Below is a small trained network, with its code and all its weights. Each question gives an input and a class and asks what happens when units are switched off, that is, made to give their printed mean instead of their output.

import numpy as np


def w(rows, s, z=0):
    codes = np.array(rows[::2]) - 128.0
    scale = np.full(codes.shape[1], s)
    scale[-1] = z or s
    return codes * scale


def f(y):
    return y / 2 * (1 + np.tanh(0.7978845608 * (y + 0.044715 * y**3)))


def log_softmax(a):
    a = a - a.max(-1, keepdims=True)
    return a - np.log(np.exp(a).sum(-1, keepdims=True))


def net(x, mask):
    res = np.array(x, float).reshape(1, 2) / 4 @ E
    y = f(res @ A[0][:, :-1].T + A[0][:, -1])
    res = res + np.where(mask, y, B[0][:, -1]) @ B[0][:, :-1]
    return log_softmax(res[-1] @ U[:, :-1].T + U[:, -1])


A, B = {}, {}
E = w([
[132,171,24,160,121,110,3,245],'x0',
[179,175,43,121,172,2,164,102],'x1',
],0.013)
A[0] = w([
[225,195,61,95,116,108,123,69,107],'neuron 1',
[90,214,115,194,157,122,88,184,62],'neuron 2',
[205,103,183,91,188,62,224,83,142],'neuron 3',
[133,171,112,145,201,70,154,130,86],'neuron 4',
[127,78,137,144,84,83,42,222,90],'neuron 5',
[180,210,106,65,172,65,158,88,119],'neuron 6',
[194,185,101,108,165,71,144,71,133],'neuron 7',
[160,97,206,80,176,104,172,126,175],'neuron 8',
[74,129,120,87,221,112,85,97,254],'neuron 9',
[183,180,131,104,181,63,146,157,89],'neuron 10',
[70,73,129,66,109,116,193,93,80],'neuron 11',
[73,87,252,128,64,249,87,194,193],'neuron 12',
[106,92,187,2,106,94,234,8,150],'neuron 13',
[183,175,29,152,108,110,42,125,185],'neuron 14',
],0.0087,0.0091)
B[0] = w([
[128,141,167,109,117,154,118,120,171],'neuron 1',
[8,69,157,93,126,125,107,135,166],'neuron 2',
[96,135,123,113,87,88,141,135,217],'neuron 3',
[101,142,168,64,166,174,101,123,159],'neuron 4',
[64,149,164,116,95,129,90,129,181],'neuron 5',
[170,184,162,110,168,164,108,89,188],'neuron 6',
[184,153,195,115,128,168,111,137,186],'neuron 7',
[136,124,152,124,132,96,135,182,189],'neuron 8',
[219,163,49,224,44,68,218,116,182],'neuron 9',
[110,155,151,86,152,146,95,132,161],'neuron 10',
[58,95,144,121,106,122,101,125,165],'neuron 11',
[191,172,149,124,95,126,112,90,252],'neuron 12',
[86,125,145,122,77,82,137,146,253],'neuron 13',
[97,146,87,123,75,132,119,177,216],'neuron 14',
],0.013,0.019)
U = w([
[167,216,242,70,94,203,66,95,135],'0',
[25,114,137,90,47,74,116,236,61],'1',
[230,180,34,227,30,52,184,198,254],'2',
[108,127,70,177,183,176,186,100,85],'3',
[116,118,100,143,198,151,150,95,85],'4',
[129,1,76,96,118,194,150,148,97],'5',
[141,90,68,176,175,126,115,97,77],'6',
[197,78,124,173,199,130,98,149,71],'7',
],0.0085,0.0072)

Each question gives the input, the list of numbers given to net, and the class t.
The units are the neurons (one row each of A and B). Each row of codes is followed by its name. A weight is (code - 128) times the scale printed after its matrix; where a second scale follows, it is the last column's (A, B and U).
mask holds one flag per neuron, in row order. A switched-off neuron (its flag False) gives its mean, the last column of its row in B, instead of its output. The means were averaged over made-up inputs and are rounded, as every weight is.
A unit's drop is (log p(t) with every unit on - log p(t) with that unit switched off) / (log p(t) with every unit on - log p(t) with every unit switched off).
The circuit of an input: a set's keep is (log p(t) with only the set's units on - log p(t) with every unit switched off) / (log p(t) with every unit on - log p(t) with every unit switched off). Starting from the 12 units with the biggest drops (on a tie, the unit counted first), units are removed one at a time, each time the one whose removal leaves the highest keep (on an exact tie, the one counted first), for as long as the keep stays at least 0.8.
circuit, biggest first: the units of the circuit, biggest drop first
most important unit: the unit with the biggest drop
top k neurons: the k neurons with the biggest drops, biggest first
drop of u: that unit's drop, to one decimal
input [5,-5], class 0: circuit, biggest first : (neuron 12)
input [-7,6], class 1: top 3 neurons : (neuron 13; neuron 3; neuron 12)
input [-3,2], class 2: circuit, biggest first : (neuron 2; neuron 5)
input [3,0], class 2: top 3 neurons : (neuron 13; neuron 11; neuron 4)
input [8,8], class 0: top 2 neurons : (neuron 6; neuron 7)
input [-3,-1], class 2: top 2 neurons : (neuron 2; neuron 5)
input [5,5], class 0: top 3 neurons : (neuron 13; neuron 6; neuron 7)
input [8,-8], class 0: top 2 neurons : (neuron 12; neuron 13)
input [-4,-2], class 1: top 3 neurons : (neuron 13; neuron 9; neuron 11)
input [8,6], class 1: top 2 neurons : (neuron 14; neuron 2)
input [7,-7], class 0: top 3 neurons : (neuron 12; neuron 13; neuron 3)
input [-6,4], class 1: top 2 neurons : (neuron 13; neuron 3)
input [4,-5], class 0: top 2 neurons : (neuron 12; neuron 13)
input [7,8], class 0: most important unit : neuron 6
input [-5,7], class 0: top 2 neurons : (neuron 6; neuron 7)
input [-5,3], class 1: drop of neuron 12 : 0.2
input [-8,-5], class 1: drop of neuron 13 : 0.5
input [6,7], class 0: drop of neuron 6 : 0.2
